Below is a small trained network, with its code and all its weights. Each question gives an input and a class and asks what happens when units are switched off, that is, made to give their printed mean instead of their output.

import numpy as np


def w(rows, s, z=0):
    codes = np.array(rows[::2]) - 128.0
    scale = np.full(codes.shape[1], s)
    scale[-1] = z or s
    return codes * scale


def norm(h):
    return h / np.sqrt((h * h).mean(-1, keepdims=True) + 1e-5)


def f(y):
    return y / 2 * (1 + np.tanh(0.7978845608 * (y + 0.044715 * y**3)))


def log_softmax(a):
    a = a - a.max(-1, keepdims=True)
    return a - np.log(np.exp(a).sum(-1, keepdims=True))


def net(x, mask):
    res = np.array(x, float).reshape(1, 6) / 4 @ E
    u = 0
    for l in range(3):
        y = f(norm(res) @ A[l][:, :-1].T + A[l][:, -1])
        res = res + np.where(mask[u : u + 7], y, B[l][:, -1]) @ B[l][:, :-1]
        u += 7
    return log_softmax(norm(res)[-1] @ U[:, :-1].T + U[:, -1])


A, B = {}, {}
E = w([
[133,139,116,128,117,140,130,133,112,119,126],'x0',
[146,126,127,140,113,130,141,67,141,136,136],'x1',
[10,59,121,98,204,178,178,70,139,64,184],'x2',
[79,194,37,13,167,92,137,90,155,254,153],'x3',
[143,117,148,124,140,126,106,98,101,151,185],'x4',
[138,226,216,187,248,183,44,54,100,160,89],'x5',
],0.0032)
A[0] = w([
[169,183,202,165,199,226,70,79,87,177,101,141],'0.n0',
[166,41,193,244,122,195,150,197,174,62,172,116],'0.n1',
[16,3,75,151,187,207,194,95,114,115,163,82],'0.n2',
[94,223,118,79,117,138,217,225,84,88,93,253],'0.n3',
[213,102,130,165,55,76,66,149,106,213,71,125],'0.n4',
[132,151,102,200,151,106,107,163,190,64,75,112],'0.n5',
[95,55,89,66,127,61,138,165,123,161,152,176],'0.n6',
],0.0032,0.0019)
B[0] = w([
[88,111,83,134,132,158,147,187,170,114,132,252],'0.n0',
[120,85,158,78,78,128,87,44,111,224,115,216],'0.n1',
[142,149,66,215,193,50,139,164,72,100,110,246],'0.n2',
[108,146,163,170,132,102,137,70,152,170,183,214],'0.n3',
[96,164,137,168,184,2,212,103,148,77,131,213],'0.n4',
[126,151,146,151,131,154,107,75,41,116,170,139],'0.n5',
[118,159,145,123,41,141,166,96,163,124,114,221],'0.n6',
],0.0054,0.0027)
A[1] = w([
[179,51,196,167,106,168,138,155,132,83,125,100],'1.n0',
[121,107,101,149,41,124,185,104,138,127,146,95],'1.n1',
[254,189,162,103,124,62,119,173,133,129,93,71],'1.n2',
[147,152,94,125,176,176,119,154,135,108,62,3],'1.n3',
[71,144,83,40,150,143,147,101,149,176,123,150],'1.n4',
[152,170,149,129,173,226,109,123,179,121,134,68],'1.n5',
[118,165,160,164,182,168,100,102,143,144,59,54],'1.n6',
],0.0059,0.0018)
B[1] = w([
[22,115,167,26,125,208,64,102,39,164,46,182],'1.n0',
[148,144,116,82,139,152,62,217,182,75,213,231],'1.n1',
[121,170,99,234,187,131,245,114,102,191,71,209],'1.n2',
[231,75,166,54,119,183,145,141,102,68,192,137],'1.n3',
[139,117,177,146,77,201,59,109,13,103,33,254],'1.n4',
[171,123,95,12,113,169,185,182,195,114,193,171],'1.n5',
[141,94,50,3,116,118,107,170,211,92,253,204],'1.n6',
],0.0043,0.0038)
A[2] = w([
[101,48,43,178,255,108,225,103,82,116,90,113],'2.n0',
[83,215,32,47,90,47,143,166,121,139,98,137],'2.n1',
[175,161,158,67,230,220,177,110,215,159,185,106],'2.n2',
[70,186,97,33,72,169,117,42,96,238,35,5],'2.n3',
[47,84,93,132,235,134,107,76,104,22,164,49],'2.n4',
[32,99,90,220,200,116,206,93,74,82,145,61],'2.n5',
[83,43,93,82,52,24,145,202,186,122,209,106],'2.n6',
],0.0044,0.0021)
B[2] = w([
[186,184,189,230,110,43,187,207,132,211,61,215],'2.n0',
[130,59,193,145,194,171,130,85,77,106,116,246],'2.n1',
[177,60,30,79,93,83,127,188,221,32,204,202],'2.n2',
[58,61,255,157,34,155,51,93,81,125,75,217],'2.n3',
[152,229,121,213,85,55,185,117,107,184,90,213],'2.n4',
[228,183,211,151,140,54,187,96,173,232,87,209],'2.n5',
[200,170,26,77,223,162,88,182,239,62,220,254],'2.n6',
],0.005,0.0038)
U = w([
[180,97,67,62,200,188,104,255,195,8,232,249],'0',
[172,213,181,233,182,32,223,183,94,152,81,96],'1',
[27,30,232,86,62,198,43,97,25,106,64,23],'2',
],0.0052,0.0015)

Each question gives the input, the list of numbers given to net, and the class t.
The units are the neurons (one row each of A and B). Each row of codes is followed by its name. A weight is (code - 128) times the scale printed after its matrix; where a second scale follows, it is the last column's (A, B and U).
mask holds one flag per neuron, layer by layer. A switched-off neuron (its flag False) gives its mean, the last column of its row in B, instead of its output. The means were averaged over made-up inputs and are rounded, as every weight is.
A unit's drop is (log p(t) with every unit on - log p(t) with that unit switched off) / (log p(t) with every unit on - log p(t) with every unit switched off).
The circuit of an input: a set's keep is (log p(t) with only the set's units on - log p(t) with every unit switched off) / (log p(t) with every unit on - log p(t) with every unit switched off). Starting from the 12 units with the biggest drops (on a tie, the unit counted first), units are removed one at a time, each time the one whose removal leaves the highest keep (on an exact tie, the one counted first), for as long as the keep stays at least 0.8.
units of the circuit, in order: the units of the circuit, biggest drop first
unit that matters most: the unit with the biggest drop
k most important neurons: the k neurons with the biggest drops, biggest first
k most important neurons of layer l: the k neurons of layer l with the biggest drops, biggest first
drop of u: that unit's drop, to one decimal
input [2,-7,7,-8,8,0], class 2: 3 most important neurons : [1.n0; 0.n1; 0.n4]
input [-7,7,6,8,5,-7], class 2: unit that matters most : 1.n4
input [-4,-7,4,3,-1,-3], class 1: 3 most important neurons : [0.n2; 1.n6; 1.n5]
input [-3,6,2,6,7,5], class 2: 2 most important neurons : [1.n4; 2.n3]
input [-2,3,-6,-7,-5,-6], class 2: 2 most important neurons of layer 1 : [1.n6; 1.n0]
input [-6,-2,6,4,7,-5], class 1: 2 most important neurons : [0.n2; 1.n6]
input [4,7,-4,5,-7,-5], class 0: 3 most important neurons : [1.n1; 1.n0; 0.n1]
input [-1,0,3,-8,-3,8], class 0: 2 most important neurons : [1.n6; 1.n5]
input [1,5,5,0,3,5], class 0: 3 most important neurons : [0.n4; 1.n5; 1.n6]
input [4,4,8,-7,4,-3], class 1: 2 most important neurons : [0.n2; 1.n4]
input [7,0,6,6,-1,-5], class 1: 4 most important neurons : [0.n2; 0.n1; 1.n6; 1.n0]
input [8,-3,-6,-7,7,5], class 2: 3 most important neurons : [1.n0; 0.n2; 0.n1]
input [-8,4,7,-7,-1,-1], class 1: 2 most important neurons of layer 0 : [0.n2; 0.n6]
input [7,5,-8,-1,-8,8], class 0: unit that matters most : 1.n6
input [0,5,-3,-6,-1,-4], class 2: 2 most important neurons : [1.n0; 1.n6]
input [-7,2,7,2,5,8], class 0: 4 most important neurons : [1.n5; 0.n4; 1.n6; 2.n2]
input [-8,6,-5,7,-6,1], class 2: 2 most important neurons : [0.n2; 2.n3]
input [5,-7,5,4,-2,-3], class 1: 2 most important neurons : [0.n2; 0.n1]
input [-3,4,8,-4,-4,-1], class 1: drop of 0.n2 : 0.4
input [0,-2,1,-5,7,6], class 0: units of the circuit, in order : [1.n6]
input [-1,5,-4,7,-6,0], class 2: drop of 0.n2 : 0.1
